Below are the code and all the weights of a small trained network. Each question names an input and a target symbol and asks about switching units off, where a switched-off unit gives its printed mean instead of its output.

import numpy as np


def w(rows, s, z=0):
    codes = np.array(rows[::2]) - 128.0
    scale = np.full(codes.shape[1], s)
    scale[-1] = z or s
    return codes * scale


def norm(h):
    return h / np.sqrt((h * h).mean(-1, keepdims=True) + 1e-5)


def f(y):
    return y / 2 * (1 + np.tanh(0.7978845608 * (y + 0.044715 * y**3)))


def softmax(a):
    e = np.exp(a - a.max(-1, keepdims=True))
    return e / e.sum(-1, keepdims=True)


def log_softmax(a):
    a = a - a.max(-1, keepdims=True)
    return a - np.log(np.exp(a).sum(-1, keepdims=True))


def net(x, mask):
    ids = ['ΘΛΞΠΣΨΩαβγεζμ'.index(c) for c in x.split()]
    T = len(ids)
    res = E[ids] + P[:T]
    u = 0
    for l in range(2):
        q, k, v = (norm(res) @ M[l].T for M in (Q, K, V))
        z = softmax(np.where(np.tri(T) > 0, q @ k.T / 3**0.5, -1e9)) @ v
        res = res + np.where(mask[u], z, O[l][:, -1]) @ O[l][:, :-1]
        u += 1
        y = f(norm(res) @ A[l][:, :-1].T + A[l][:, -1])
        res = res + np.where(mask[u : u + 4], y, B[l][:, -1]) @ B[l][:, :-1]
        u += 4
    return log_softmax(norm(res)[-1] @ U[:, :-1].T + U[:, -1])


Q, K, V, O, A, B = {}, {}, {}, {}, {}, {}
E = w([
[83,113,109,82,137],'Θ',
[77,166,125,91,186],'Λ',
[70,128,138,148,151],'Ξ',
[101,65,81,144,139],'Π',
[208,170,116,150,153],'Σ',
[82,101,102,108,140],'Ψ',
[63,154,129,73,154],'Ω',
[91,67,90,155,140],'α',
[86,114,98,95,147],'β',
[180,115,106,2,47],'γ',
[72,103,136,87,139],'ε',
[12,4,40,200,190],'ζ',
[108,73,200,191,59],'μ',
],0.0079)
P = w([
[73,133,61,253,193],'0',
[82,92,45,174,159],'1',
[85,87,88,128,152],'2',
[108,113,118,74,171],'3',
[112,111,133,47,163],'4',
[115,125,146,19,157],'5',
],0.0032)
Q[0] = w([
[75,46,66,75,143],'L0H0',
[195,72,4,24,213],'L0H0',
[237,78,104,171,163],'L0H0',
],0.0033)
K[0] = w([
[138,65,141,34,173],'L0H0',
[205,189,56,2,176],'L0H0',
[140,138,86,242,214],'L0H0',
],0.0038)
V[0] = w([
[172,194,3,67,248],'L0H0',
[5,114,137,118,57],'L0H0',
[2,93,97,109,145],'L0H0',
],0.0027)
O[0] = w([
[4,231,179,242,62,199],'L0H0',
[182,50,59,130,176,175],'L0H0',
[97,67,113,139,247,250],'L0H0',
],0.0034,0.002)
A[0] = w([
[155,109,171,66,28,155],'L0N0',
[98,44,213,192,14,254],'L0N1',
[144,252,147,176,30,39],'L0N2',
[202,175,8,182,190,214],'L0N3',
],0.0042,0.0012)
B[0] = w([
[213,192,59,157,188,143],'L0N0',
[142,158,55,96,255,239],'L0N1',
[157,169,167,22,184,155],'L0N2',
[35,121,97,75,176,250],'L0N3',
],0.004,0.0015)
Q[1] = w([
[122,149,149,41,201],'L1H0',
[119,104,114,94,247],'L1H0',
[109,76,153,95,160],'L1H0',
],0.011)
K[1] = w([
[180,124,110,96,41],'L1H0',
[254,81,55,75,96],'L1H0',
[180,131,67,101,142],'L1H0',
],0.0081)
V[1] = w([
[160,156,61,4,43],'L1H0',
[97,155,124,168,93],'L1H0',
[161,180,124,210,59],'L1H0',
],0.0039)
O[1] = w([
[254,53,111,107,24,95],'L1H0',
[157,134,195,73,156,89],'L1H0',
[170,166,134,156,209,1],'L1H0',
],0.005,0.0021)
A[1] = w([
[29,131,58,77,155,69],'L1N0',
[84,2,92,147,156,231],'L1N1',
[157,154,100,111,5,141],'L1N2',
[40,187,132,196,191,254],'L1N3',
],0.0061,0.0014)
B[1] = w([
[98,84,102,187,158,233],'L1N0',
[142,218,156,90,93,255],'L1N1',
[107,111,41,232,74,148],'L1N2',
[126,3,88,122,61,254],'L1N3',
],0.0064,0.0059)
U = w([
[134,139,139,146,128,89],'Θ',
[136,130,138,134,136,78],'Λ',
[140,131,134,133,151,84],'Ξ',
[142,125,140,135,154,76],'Π',
[154,168,60,164,98,142],'Σ',
[135,135,125,142,135,69],'Ψ',
[135,193,181,110,147,254],'Ω',
[81,59,90,167,144,182],'α',
[143,123,120,107,73,71],'β',
[142,141,136,139,157,80],'γ',
[205,92,106,95,122,115],'ε',
[113,117,99,7,151,130],'ζ',
[147,135,130,140,137,91],'μ',
],0.012,0.006)

Each question gives the input, a string of symbols that net reads in full, and the target symbol t.
The units are the heads (3 rows each of Q, K, V and O) and the neurons (one row each of A and B). Each row of codes is followed by its name. A weight is (code - 128) times the scale printed after its matrix; where a second scale follows, it is the last column's (O, A, B and U).
mask holds one flag per unit, layer by layer, with each layer's heads first. A switched-off unit (its flag False) gives its mean, the last column of its rows in O or B, instead of its output. The means were averaged over made-up inputs and are rounded, as every weight is.
A unit's drop is (log p(t) with every unit on - log p(t) with that unit switched off) / (log p(t) with every unit on - log p(t) with every unit switched off).
The circuit of an input: a set's keep is (log p(t) with only the set's units on - log p(t) with every unit switched off) / (log p(t) with every unit on - log p(t) with every unit switched off). Starting from all 10 units, units are removed one at a time, each time the one whose removal leaves the highest keep (on an exact tie, the one counted first), for as long as the keep stays at least 0.8.
units of the circuit, in order: the units of the circuit, biggest drop first
unit that matters most: the unit with the biggest drop
top k neurons: the k neurons with the biggest drops, biggest first
top k neurons in layer l: the k neurons of layer l with the biggest drops, biggest first
drop when u is switched off: that unit's drop, to one decimal
input α γ Σ Λ, target Σ: units of the circuit, in order : L1H0, L1N2, L1N3, L0H0
input Σ γ Ω, target Σ: units of the circuit, in order : L1H0, L1N2, L1N3
input Π μ Σ Σ Σ, target Ω: top 2 neurons in layer 0 : L0N2, L0N1
input β ε Ξ Σ Ω, target α: top neuron in layer 0 : L0N2
input μ Θ ε μ Ξ μ, target Ω: units of the circuit, in order : L0H0, L1N3, L1N1
input Σ Ψ Σ Σ Σ, target Ω: units of the circuit, in order : L0H0, L0N2
input Σ Σ γ Π, target Σ: top 2 neurons : L1N3, L1N2
input ε γ Σ ε μ μ, target ε: units of the circuit, in order : L1H0, L0N1, L1N3
input Ψ Ψ Σ Σ, target ζ: top 4 neurons : L0N2, L0N3, L1N1, L1N0
input Σ Σ Σ Σ ε Λ, target α: top 2 neurons in layer 1 : L1N1, L1N3
input ζ Σ Ω γ, target Σ: top 3 neurons : L1N2, L1N3, L0N0
input ε Ψ Σ Σ μ μ, target ζ: top 3 neurons in layer 1 : L1N1, L1N2, L1N3
input Σ Σ γ, target Σ: top 3 neurons : L1N2, L1N3, L0N2
input μ Σ Σ μ, target ζ: unit that matters most : L0N1
input μ μ μ, target Ω: top 3 neurons : L1N1, L1N3, L0N3
input ε α μ μ ε Σ, target α: top 2 neurons in layer 1 : L1N1, L1N0
input μ Σ Σ, target ζ: top 3 neurons in layer 0 : L0N2, L0N3, L0N1
input μ μ Ω Σ, target α: top 2 neurons in layer 0 : L0N3, L0N1
input Σ γ Ψ, target Σ: drop when L0H0 is switched off : 0.1
input μ μ γ μ, target ε: unit that matters most : L1H0
input β Ψ Θ Σ Λ, target α: drop when L1N3 is switched off : 0.1
